Here is a tiny trained network, its code and every weight. The questions are about switching its units off for an input and a target symbol, where a switched-off unit gives its printed mean instead of its output.

import numpy as np


def w(rows, s, z=0):
    codes = np.array(rows[::2]) - 128.0
    scale = np.full(codes.shape[1], s)
    scale[-1] = z or s
    return codes * scale


def f(y):
    return np.maximum(y, 0)


def softmax(a):
    e = np.exp(a - a.max(-1, keepdims=True))
    return e / e.sum(-1, keepdims=True)


def log_softmax(a):
    a = a - a.max(-1, keepdims=True)
    return a - np.log(np.exp(a).sum(-1, keepdims=True))


def net(x, mask):
    ids = ['αγεζηλμξπτφψ'.index(c) for c in x.split()]
    T = len(ids)
    res = E[ids] + P[:T]
    r = res
    for j in range(3):
        rows = slice(2 * j, 2 * j + 2)
        q, k, v = (r @ M[0][rows].T for M in (Q, K, V))
        z = softmax(np.where(np.tri(T) > 0, q @ k.T / 2**0.5, -1e9)) @ v
        o = O[0][rows]
        res = res + np.where(mask[j], z, o[:, -1]) @ o[:, :-1]
    y = f(res @ A[0][:, :-1].T + A[0][:, -1])
    res = res + np.where(mask[3:27], y, B[0][:, -1]) @ B[0][:, :-1]
    return log_softmax(res[-1] @ U[:, :-1].T + U[:, -1])


Q, K, V, O, A, B = {}, {}, {}, {}, {}, {}
E = w([
[174,152,101],'α',
[150,150,167],'γ',
[155,139,181],'ε',
[7,90,140],'ζ',
[131,171,171],'η',
[146,148,191],'λ',
[133,131,227],'μ',
[159,34,108],'ξ',
[177,147,102],'π',
[81,23,149],'τ',
[225,55,107],'φ',
[65,59,118],'ψ',
],0.021)
P = w([
[112,150,2],'0',
[119,139,60],'1',
[127,126,99],'2',
[134,124,125],'3',
[142,116,147],'4',
[141,118,157],'5',
[144,107,177],'6',
[149,107,191],'7',
[159,97,208],'8',
[148,112,195],'9',
[135,125,192],'10',
],0.0085)
Q[0] = w([
[178,24,57],'head 1',
[227,125,164],'head 1',
[104,143,88],'head 2',
[164,73,64],'head 2',
[173,98,87],'head 3',
[33,1,73],'head 3',
],0.009)
K[0] = w([
[110,199,96],'head 1',
[133,110,159],'head 1',
[104,108,106],'head 2',
[211,109,171],'head 2',
[66,151,89],'head 3',
[21,141,10],'head 3',
],0.011)
V[0] = w([
[154,40,139],'head 1',
[92,210,189],'head 1',
[226,135,64],'head 2',
[254,146,82],'head 2',
[119,175,137],'head 3',
[125,234,209],'head 3',
],0.0081)
O[0] = w([
[123,6,93,143],'head 1',
[2,199,47,135],'head 1',
[76,21,147,29],'head 2',
[172,179,7,1],'head 2',
[73,212,122,127],'head 3',
[51,202,119,126],'head 3',
],0.0057,0.0089)
A[0] = w([
[94,118,97,172],'neuron 1',
[209,210,243,90],'neuron 2',
[242,206,69,92],'neuron 3',
[233,183,163,129],'neuron 4',
[68,106,118,143],'neuron 5',
[126,78,182,80],'neuron 6',
[202,155,101,92],'neuron 7',
[70,164,111,47],'neuron 8',
[133,228,151,83],'neuron 9',
[47,108,69,99],'neuron 10',
[118,139,246,153],'neuron 11',
[146,241,149,142],'neuron 12',
[180,101,196,90],'neuron 13',
[197,129,64,170],'neuron 14',
[82,141,141,10],'neuron 15',
[84,96,240,67],'neuron 16',
[234,155,71,187],'neuron 17',
[77,57,171,184],'neuron 18',
[93,44,92,125],'neuron 19',
[45,68,139,87],'neuron 20',
[81,87,149,102],'neuron 21',
[181,107,110,143],'neuron 22',
[149,80,187,100],'neuron 23',
[113,207,215,134],'neuron 24',
],0.011,0.013)
B[0] = w([
[171,113,135,158],'neuron 1',
[160,16,35,189],'neuron 2',
[56,57,98,138],'neuron 3',
[65,35,118,161],'neuron 4',
[197,112,131,168],'neuron 5',
[62,158,178,162],'neuron 6',
[102,93,51,132],'neuron 7',
[197,129,66,129],'neuron 8',
[90,76,47,152],'neuron 9',
[150,56,56,143],'neuron 10',
[158,192,101,250],'neuron 11',
[39,133,148,175],'neuron 12',
[118,80,96,153],'neuron 13',
[84,132,202,148],'neuron 14',
[237,163,245,128],'neuron 15',
[121,121,176,217],'neuron 16',
[178,140,167,154],'neuron 17',
[147,145,118,244],'neuron 18',
[152,164,80,170],'neuron 19',
[63,71,120,181],'neuron 20',
[62,79,139,167],'neuron 21',
[153,172,124,142],'neuron 22',
[128,192,106,166],'neuron 23',
[182,209,145,215],'neuron 24',
],0.011,0.017)
U = w([
[24,15,81,62],'α',
[67,110,155,253],'γ',
[127,189,229,188],'ε',
[123,141,66,85],'ζ',
[88,170,50,89],'η',
[112,172,101,87],'λ',
[162,253,129,112],'μ',
[211,160,168,167],'ξ',
[152,173,128,156],'π',
[179,162,136,179],'τ',
[189,83,168,61],'φ',
[160,157,120,138],'ψ',
],0.012,0.0048)

Each question gives the input, a string of symbols that net reads in full, and the target symbol t.
The units are the heads (2 rows each of Q, K, V and O) and the neurons (one row each of A and B). Each row of codes is followed by its name. A weight is (code - 128) times the scale printed after its matrix; where a second scale follows, it is the last column's (O, A, B and U).
mask holds one flag per unit, heads first, then neurons. A switched-off unit (its flag False) gives its mean, the last column of its rows in O or B, instead of its output. The means were averaged over made-up inputs and are rounded, as every weight is.
A unit's drop is (log p(t) with every unit on - log p(t) with that unit switched off) / (log p(t) with every unit on - log p(t) with every unit switched off).
The circuit of an input: a set's keep is (log p(t) with only the set's units on - log p(t) with every unit switched off) / (log p(t) with every unit on - log p(t) with every unit switched off). Starting from the 12 units with the biggest drops (on a tie, the unit counted first), units are removed one at a time, each time the one whose removal leaves the highest keep (on an exact tie, the one counted first), for as long as the keep stays at least 0.8.
circuit, biggest first: the units of the circuit, biggest drop first
unit that matters most: the unit with the biggest drop
top k neurons: the k neurons with the biggest drops, biggest first
which heads matter: for each layer, one digit per head in row order, 1 if its drop is at least 0.15 and else 0, layers parted by /
drop when u is switched off: that unit's drop, to one decimal
input ζ ζ ζ γ μ, target μ: unit that matters most	neuron 24
input γ τ ζ ζ α, target α: circuit, biggest first	(neuron 3; neuron 4)
input γ ζ η φ η, target φ: which heads matter	101
input ζ ζ η γ, target η: top 3 neurons	(neuron 2; neuron 9; neuron 24)
input ζ η τ ε π, target α: top 2 neurons	(neuron 24; neuron 3)
input γ π η τ η α ζ μ, target μ: which heads matter	001
input ζ γ φ μ ξ φ γ, target φ: which heads matter	100
input η π ψ φ ζ γ, target φ: circuit, biggest first	(neuron 2; head 1)
input ζ η η, target η: top 2 neurons	(neuron 9; neuron 2)
input ζ ξ ξ, target ξ: which heads matter	000
input γ ε μ μ α, target α: top 3 neurons	(neuron 3; neuron 11; neuron 24)
input γ γ α η γ γ α, target γ: top 3 neurons	(neuron 2; neuron 17; neuron 20)
input μ ζ η γ, target η: top 3 neurons	(neuron 9; neuron 2; neuron 12)
input μ γ η η, target η: top 3 neurons	(neuron 9; neuron 12; neuron 16)
input π γ φ η, target φ: top neuron	(neuron 24)
input μ φ η ζ ξ γ ξ ξ ξ η π, target α: drop when neuron 4 is switched off	0.3
input μ ξ ζ ζ ζ φ ζ ζ, target ε: drop when head 2 is switched off	0.6
input γ γ τ α γ μ α, target γ: drop when neuron 2 is switched off	0.4
input ζ α ξ η ε μ η ζ ξ, target ξ: drop when neuron 12 is switched off	0.3
